Below are the code and all the weights of a small trained network. Each question names an input and a target symbol and asks about switching units off, where a switched-off unit gives its printed mean instead of its output.

import numpy as np


def w(rows, s, z=0):
    codes = np.array(rows[::2]) - 128.0
    scale = np.full(codes.shape[1], s)
    scale[-1] = z or s
    return codes * scale


def f(y):
    return y / 2 * (1 + np.tanh(0.7978845608 * (y + 0.044715 * y**3)))


def softmax(a):
    e = np.exp(a - a.max(-1, keepdims=True))
    return e / e.sum(-1, keepdims=True)


def log_softmax(a):
    a = a - a.max(-1, keepdims=True)
    return a - np.log(np.exp(a).sum(-1, keepdims=True))


def net(x, mask):
    ids = ['αβγμπτφψ'.index(c) for c in x.split()]
    T = len(ids)
    res = E[ids] + P[:T]
    u = 0
    for l in range(2):
        r = res
        for j in range(2):
            rows = slice(2 * j, 2 * j + 2)
            q, k, v = (r @ M[l][rows].T for M in (Q, K, V))
            z = softmax(np.where(np.tri(T) > 0, q @ k.T / 2**0.5, -1e9)) @ v
            o = O[l][rows]
            res = res + np.where(mask[u + j], z, o[:, -1]) @ o[:, :-1]
        u += 2
        y = f(res @ A[l][:, :-1].T + A[l][:, -1])
        res = res + np.where(mask[u : u + 8], y, B[l][:, -1]) @ B[l][:, :-1]
        u += 8
    return log_softmax(res[-1] @ U[:, :-1].T + U[:, -1])


Q, K, V, O, A, B = {}, {}, {}, {}, {}, {}
E = w([
[69,187,170,72,202],'α',
[130,93,14,82,6],'β',
[150,143,22,161,122],'γ',
[142,155,39,167,204],'μ',
[119,74,21,251,185],'π',
[53,133,106,149,156],'τ',
[255,169,91,98,143],'φ',
[136,195,41,79,125],'ψ',
],0.0093)
P = w([
[78,169,46,130,161],'0',
[123,205,138,223,58],'1',
[127,169,126,183,127],'2',
[128,26,57,74,254],'3',
[133,72,83,106,179],'4',
[120,127,127,160,94],'5',
[126,99,125,126,126],'6',
[138,67,124,122,153],'7',
[137,66,136,118,138],'8',
[142,57,141,126,132],'9',
[142,40,147,121,137],'10',
[148,38,154,123,132],'11',
[165,47,157,132,130],'12',
[149,40,160,107,146],'13',
],0.0056)
Q[0] = w([
[112,162,111,128,96],'L0H0',
[136,163,114,139,145],'L0H0',
[126,130,170,115,42],'L0H1',
[140,75,2,165,89],'L0H1',
],0.02)
K[0] = w([
[151,117,170,114,103],'L0H0',
[109,90,145,104,118],'L0H0',
[220,191,103,211,206],'L0H1',
[132,133,17,80,1],'L0H1',
],0.016)
V[0] = w([
[79,89,3,21,117],'L0H0',
[148,2,217,66,124],'L0H0',
[127,134,98,209,214],'L0H1',
[133,220,124,134,172],'L0H1',
],0.0083)
O[0] = w([
[126,126,41,33,160,250],'L0H0',
[135,2,176,84,140,2],'L0H0',
[149,164,177,235,155,70],'L0H1',
[131,177,202,161,151,82],'L0H1',
],0.0069,0.0059)
A[0] = w([
[124,114,105,138,36,50],'L0N0',
[134,106,127,142,186,133],'L0N1',
[89,77,103,97,144,30],'L0N2',
[195,132,136,131,68,70],'L0N3',
[137,81,121,214,121,8],'L0N4',
[3,130,153,141,98,129],'L0N5',
[138,154,200,89,131,210],'L0N6',
[139,97,124,73,150,4],'L0N7',
],0.011,0.0017)
B[0] = w([
[68,177,73,159,165,219],'L0N0',
[112,137,73,136,146,141],'L0N1',
[129,183,161,202,83,251],'L0N2',
[102,133,110,52,189,139],'L0N3',
[33,228,149,2,93,104],'L0N4',
[93,103,114,122,223,116],'L0N5',
[98,190,49,48,65,101],'L0N6',
[111,163,174,206,152,201],'L0N7',
],0.0074,0.0029)
Q[1] = w([
[124,223,250,187,179],'L1H0',
[188,118,249,149,131],'L1H0',
[125,193,167,170,64],'L1H1',
[116,119,83,76,139],'L1H1',
],0.022)
K[1] = w([
[67,166,2,122,142],'L1H0',
[161,209,97,164,148],'L1H0',
[133,133,81,98,236],'L1H1',
[113,71,158,134,115],'L1H1',
],0.02)
V[1] = w([
[76,158,205,32,181],'L1H0',
[229,149,129,86,114],'L1H0',
[224,180,142,53,18],'L1H1',
[230,133,187,137,251],'L1H1',
],0.018)
O[1] = w([
[236,141,25,155,86,85],'L1H0',
[76,79,52,125,173,164],'L1H0',
[40,226,61,135,86,118],'L1H1',
[155,186,145,202,251,1],'L1H1',
],0.013,0.018)
A[1] = w([
[145,40,149,185,123,154],'L1N0',
[69,191,211,53,173,157],'L1N1',
[122,46,159,106,97,47],'L1N2',
[88,170,152,27,98,107],'L1N3',
[90,91,134,79,44,3],'L1N4',
[139,87,140,110,14,221],'L1N5',
[61,168,98,253,86,189],'L1N6',
[155,235,194,85,89,90],'L1N7',
],0.0073,0.0045)
B[1] = w([
[166,162,135,62,174,138],'L1N0',
[159,86,121,198,68,155],'L1N1',
[87,230,49,140,107,190],'L1N2',
[173,98,125,122,115,207],'L1N3',
[242,221,66,136,213,248],'L1N4',
[43,86,254,167,117,252],'L1N5',
[117,95,89,89,156,140],'L1N6',
[54,151,43,84,159,136],'L1N7',
],0.013,0.03)
U = w([
[142,176,123,245,186,88],'α',
[29,156,221,73,138,183],'β',
[226,150,64,193,116,50],'γ',
[95,187,71,252,193,84],'μ',
[186,168,142,80,161,76],'π',
[140,242,99,169,105,1],'τ',
[145,71,79,198,40,243],'φ',
[106,120,44,45,113,233],'ψ',
],0.0038)

Each question gives the input, a string of symbols that net reads in full, and the target symbol t.
The units are the heads (2 rows each of Q, K, V and O) and the neurons (one row each of A and B). Each row of codes is followed by its name. A weight is (code - 128) times the scale printed after its matrix; where a second scale follows, it is the last column's (O, A, B and U).
mask holds one flag per unit, layer by layer, with each layer's heads first. A switched-off unit (its flag False) gives its mean, the last column of its rows in O or B, instead of its output. The means were averaged over made-up inputs and are rounded, as every weight is.
A unit's drop is (log p(t) with every unit on - log p(t) with that unit switched off) / (log p(t) with every unit on - log p(t) with every unit switched off).
The circuit of an input: a set's keep is (log p(t) with only the set's units on - log p(t) with every unit switched off) / (log p(t) with every unit on - log p(t) with every unit switched off). Starting from the 12 units with the biggest drops (on a tie, the unit counted first), units are removed one at a time, each time the one whose removal leaves the highest keep (on an exact tie, the one counted first), for as long as the keep stays at least 0.8.
circuit, biggest first: the units of the circuit, biggest drop first
unit that matters most: the unit with the biggest drop
top k neurons: the k neurons with the biggest drops, biggest first
k most important neurons of layer l: the k neurons of layer l with the biggest drops, biggest first
which heads matter: for each layer, one digit per head in row order, 1 if its drop is at least 0.15 and else 0, layers parted by /
input φ π ψ π β τ ψ φ, target ψ: unit that matters most => L1H0
input γ α α, target φ: top 2 neurons => L1N1; L1N4
input τ γ β π τ γ ψ, target β: circuit, biggest first => L1N4; L1H1; L0N0
input μ μ ψ β γ γ τ μ μ π φ φ, target ψ: top 2 neurons => L1N5; L1N4
input π φ φ α τ π π β γ ψ τ φ π, target ψ: top 2 neurons => L1N5; L0N0
input β β ψ β τ μ μ ψ μ, target β: top 3 neurons => L1N5; L0N0; L1N1
input γ μ β τ β ψ α, target φ: top 4 neurons => L1N1; L1N3; L0N0; L0N3
input ψ μ ψ β α γ π α γ γ, target φ: 2 most important neurons of layer 1 => L1N4; L1N5
input π ψ π π α α α ψ ψ μ β, target φ: which heads matter => 00 / 10
input τ τ φ α, target π: top 3 neurons => L1N5; L0N5; L0N3
input α α π, target γ: which heads matter => 01 / 11
input μ ψ π τ α π, target π: 2 most important neurons of layer 1 => L1N5; L1N0
input μ γ φ, target α: circuit, biggest first => L0H1; L1H1
input γ μ τ, target φ: 3 most important neurons of layer 1 => L1N1; L1N4; L1N5
input ψ β β τ, target τ: top 4 neurons => L1N4; L1N2; L0N1; L0N5
input φ τ τ α α, target π: circuit, biggest first => L1H1; L0N5; L1N0
input γ φ β β ψ π φ β π μ φ τ γ, target β: circuit, biggest first => L0N0; L1H1; L1N4
input α β μ γ φ π β β β α, target τ: circuit, biggest first => L1N4; L1H1
input τ π γ, target π: which heads matter => 01 / 01
input α μ γ φ α β γ γ φ γ μ μ, target ψ: top neuron => L0N6
input β φ τ β β, target β: top 2 neurons => L1N5; L0N0
input α β μ, target φ: which heads matter => 10 / 10
input γ φ τ γ φ φ τ π γ ψ ψ β π, target β: circuit, biggest first => L1H0
input α γ μ μ, target φ: circuit, biggest first => L1N4; L1H0
input γ φ φ φ μ, target μ: top 2 neurons => L1N5; L0N2
input β β φ φ, target τ: circuit, biggest first => L1N4; L1H1
input γ α β τ φ μ ψ μ γ, target ψ: 2 most important neurons of layer 0 => L0N6; L0N0
input β τ β τ β, target β: 2 most important neurons of layer 0 => L0N0; L0N2
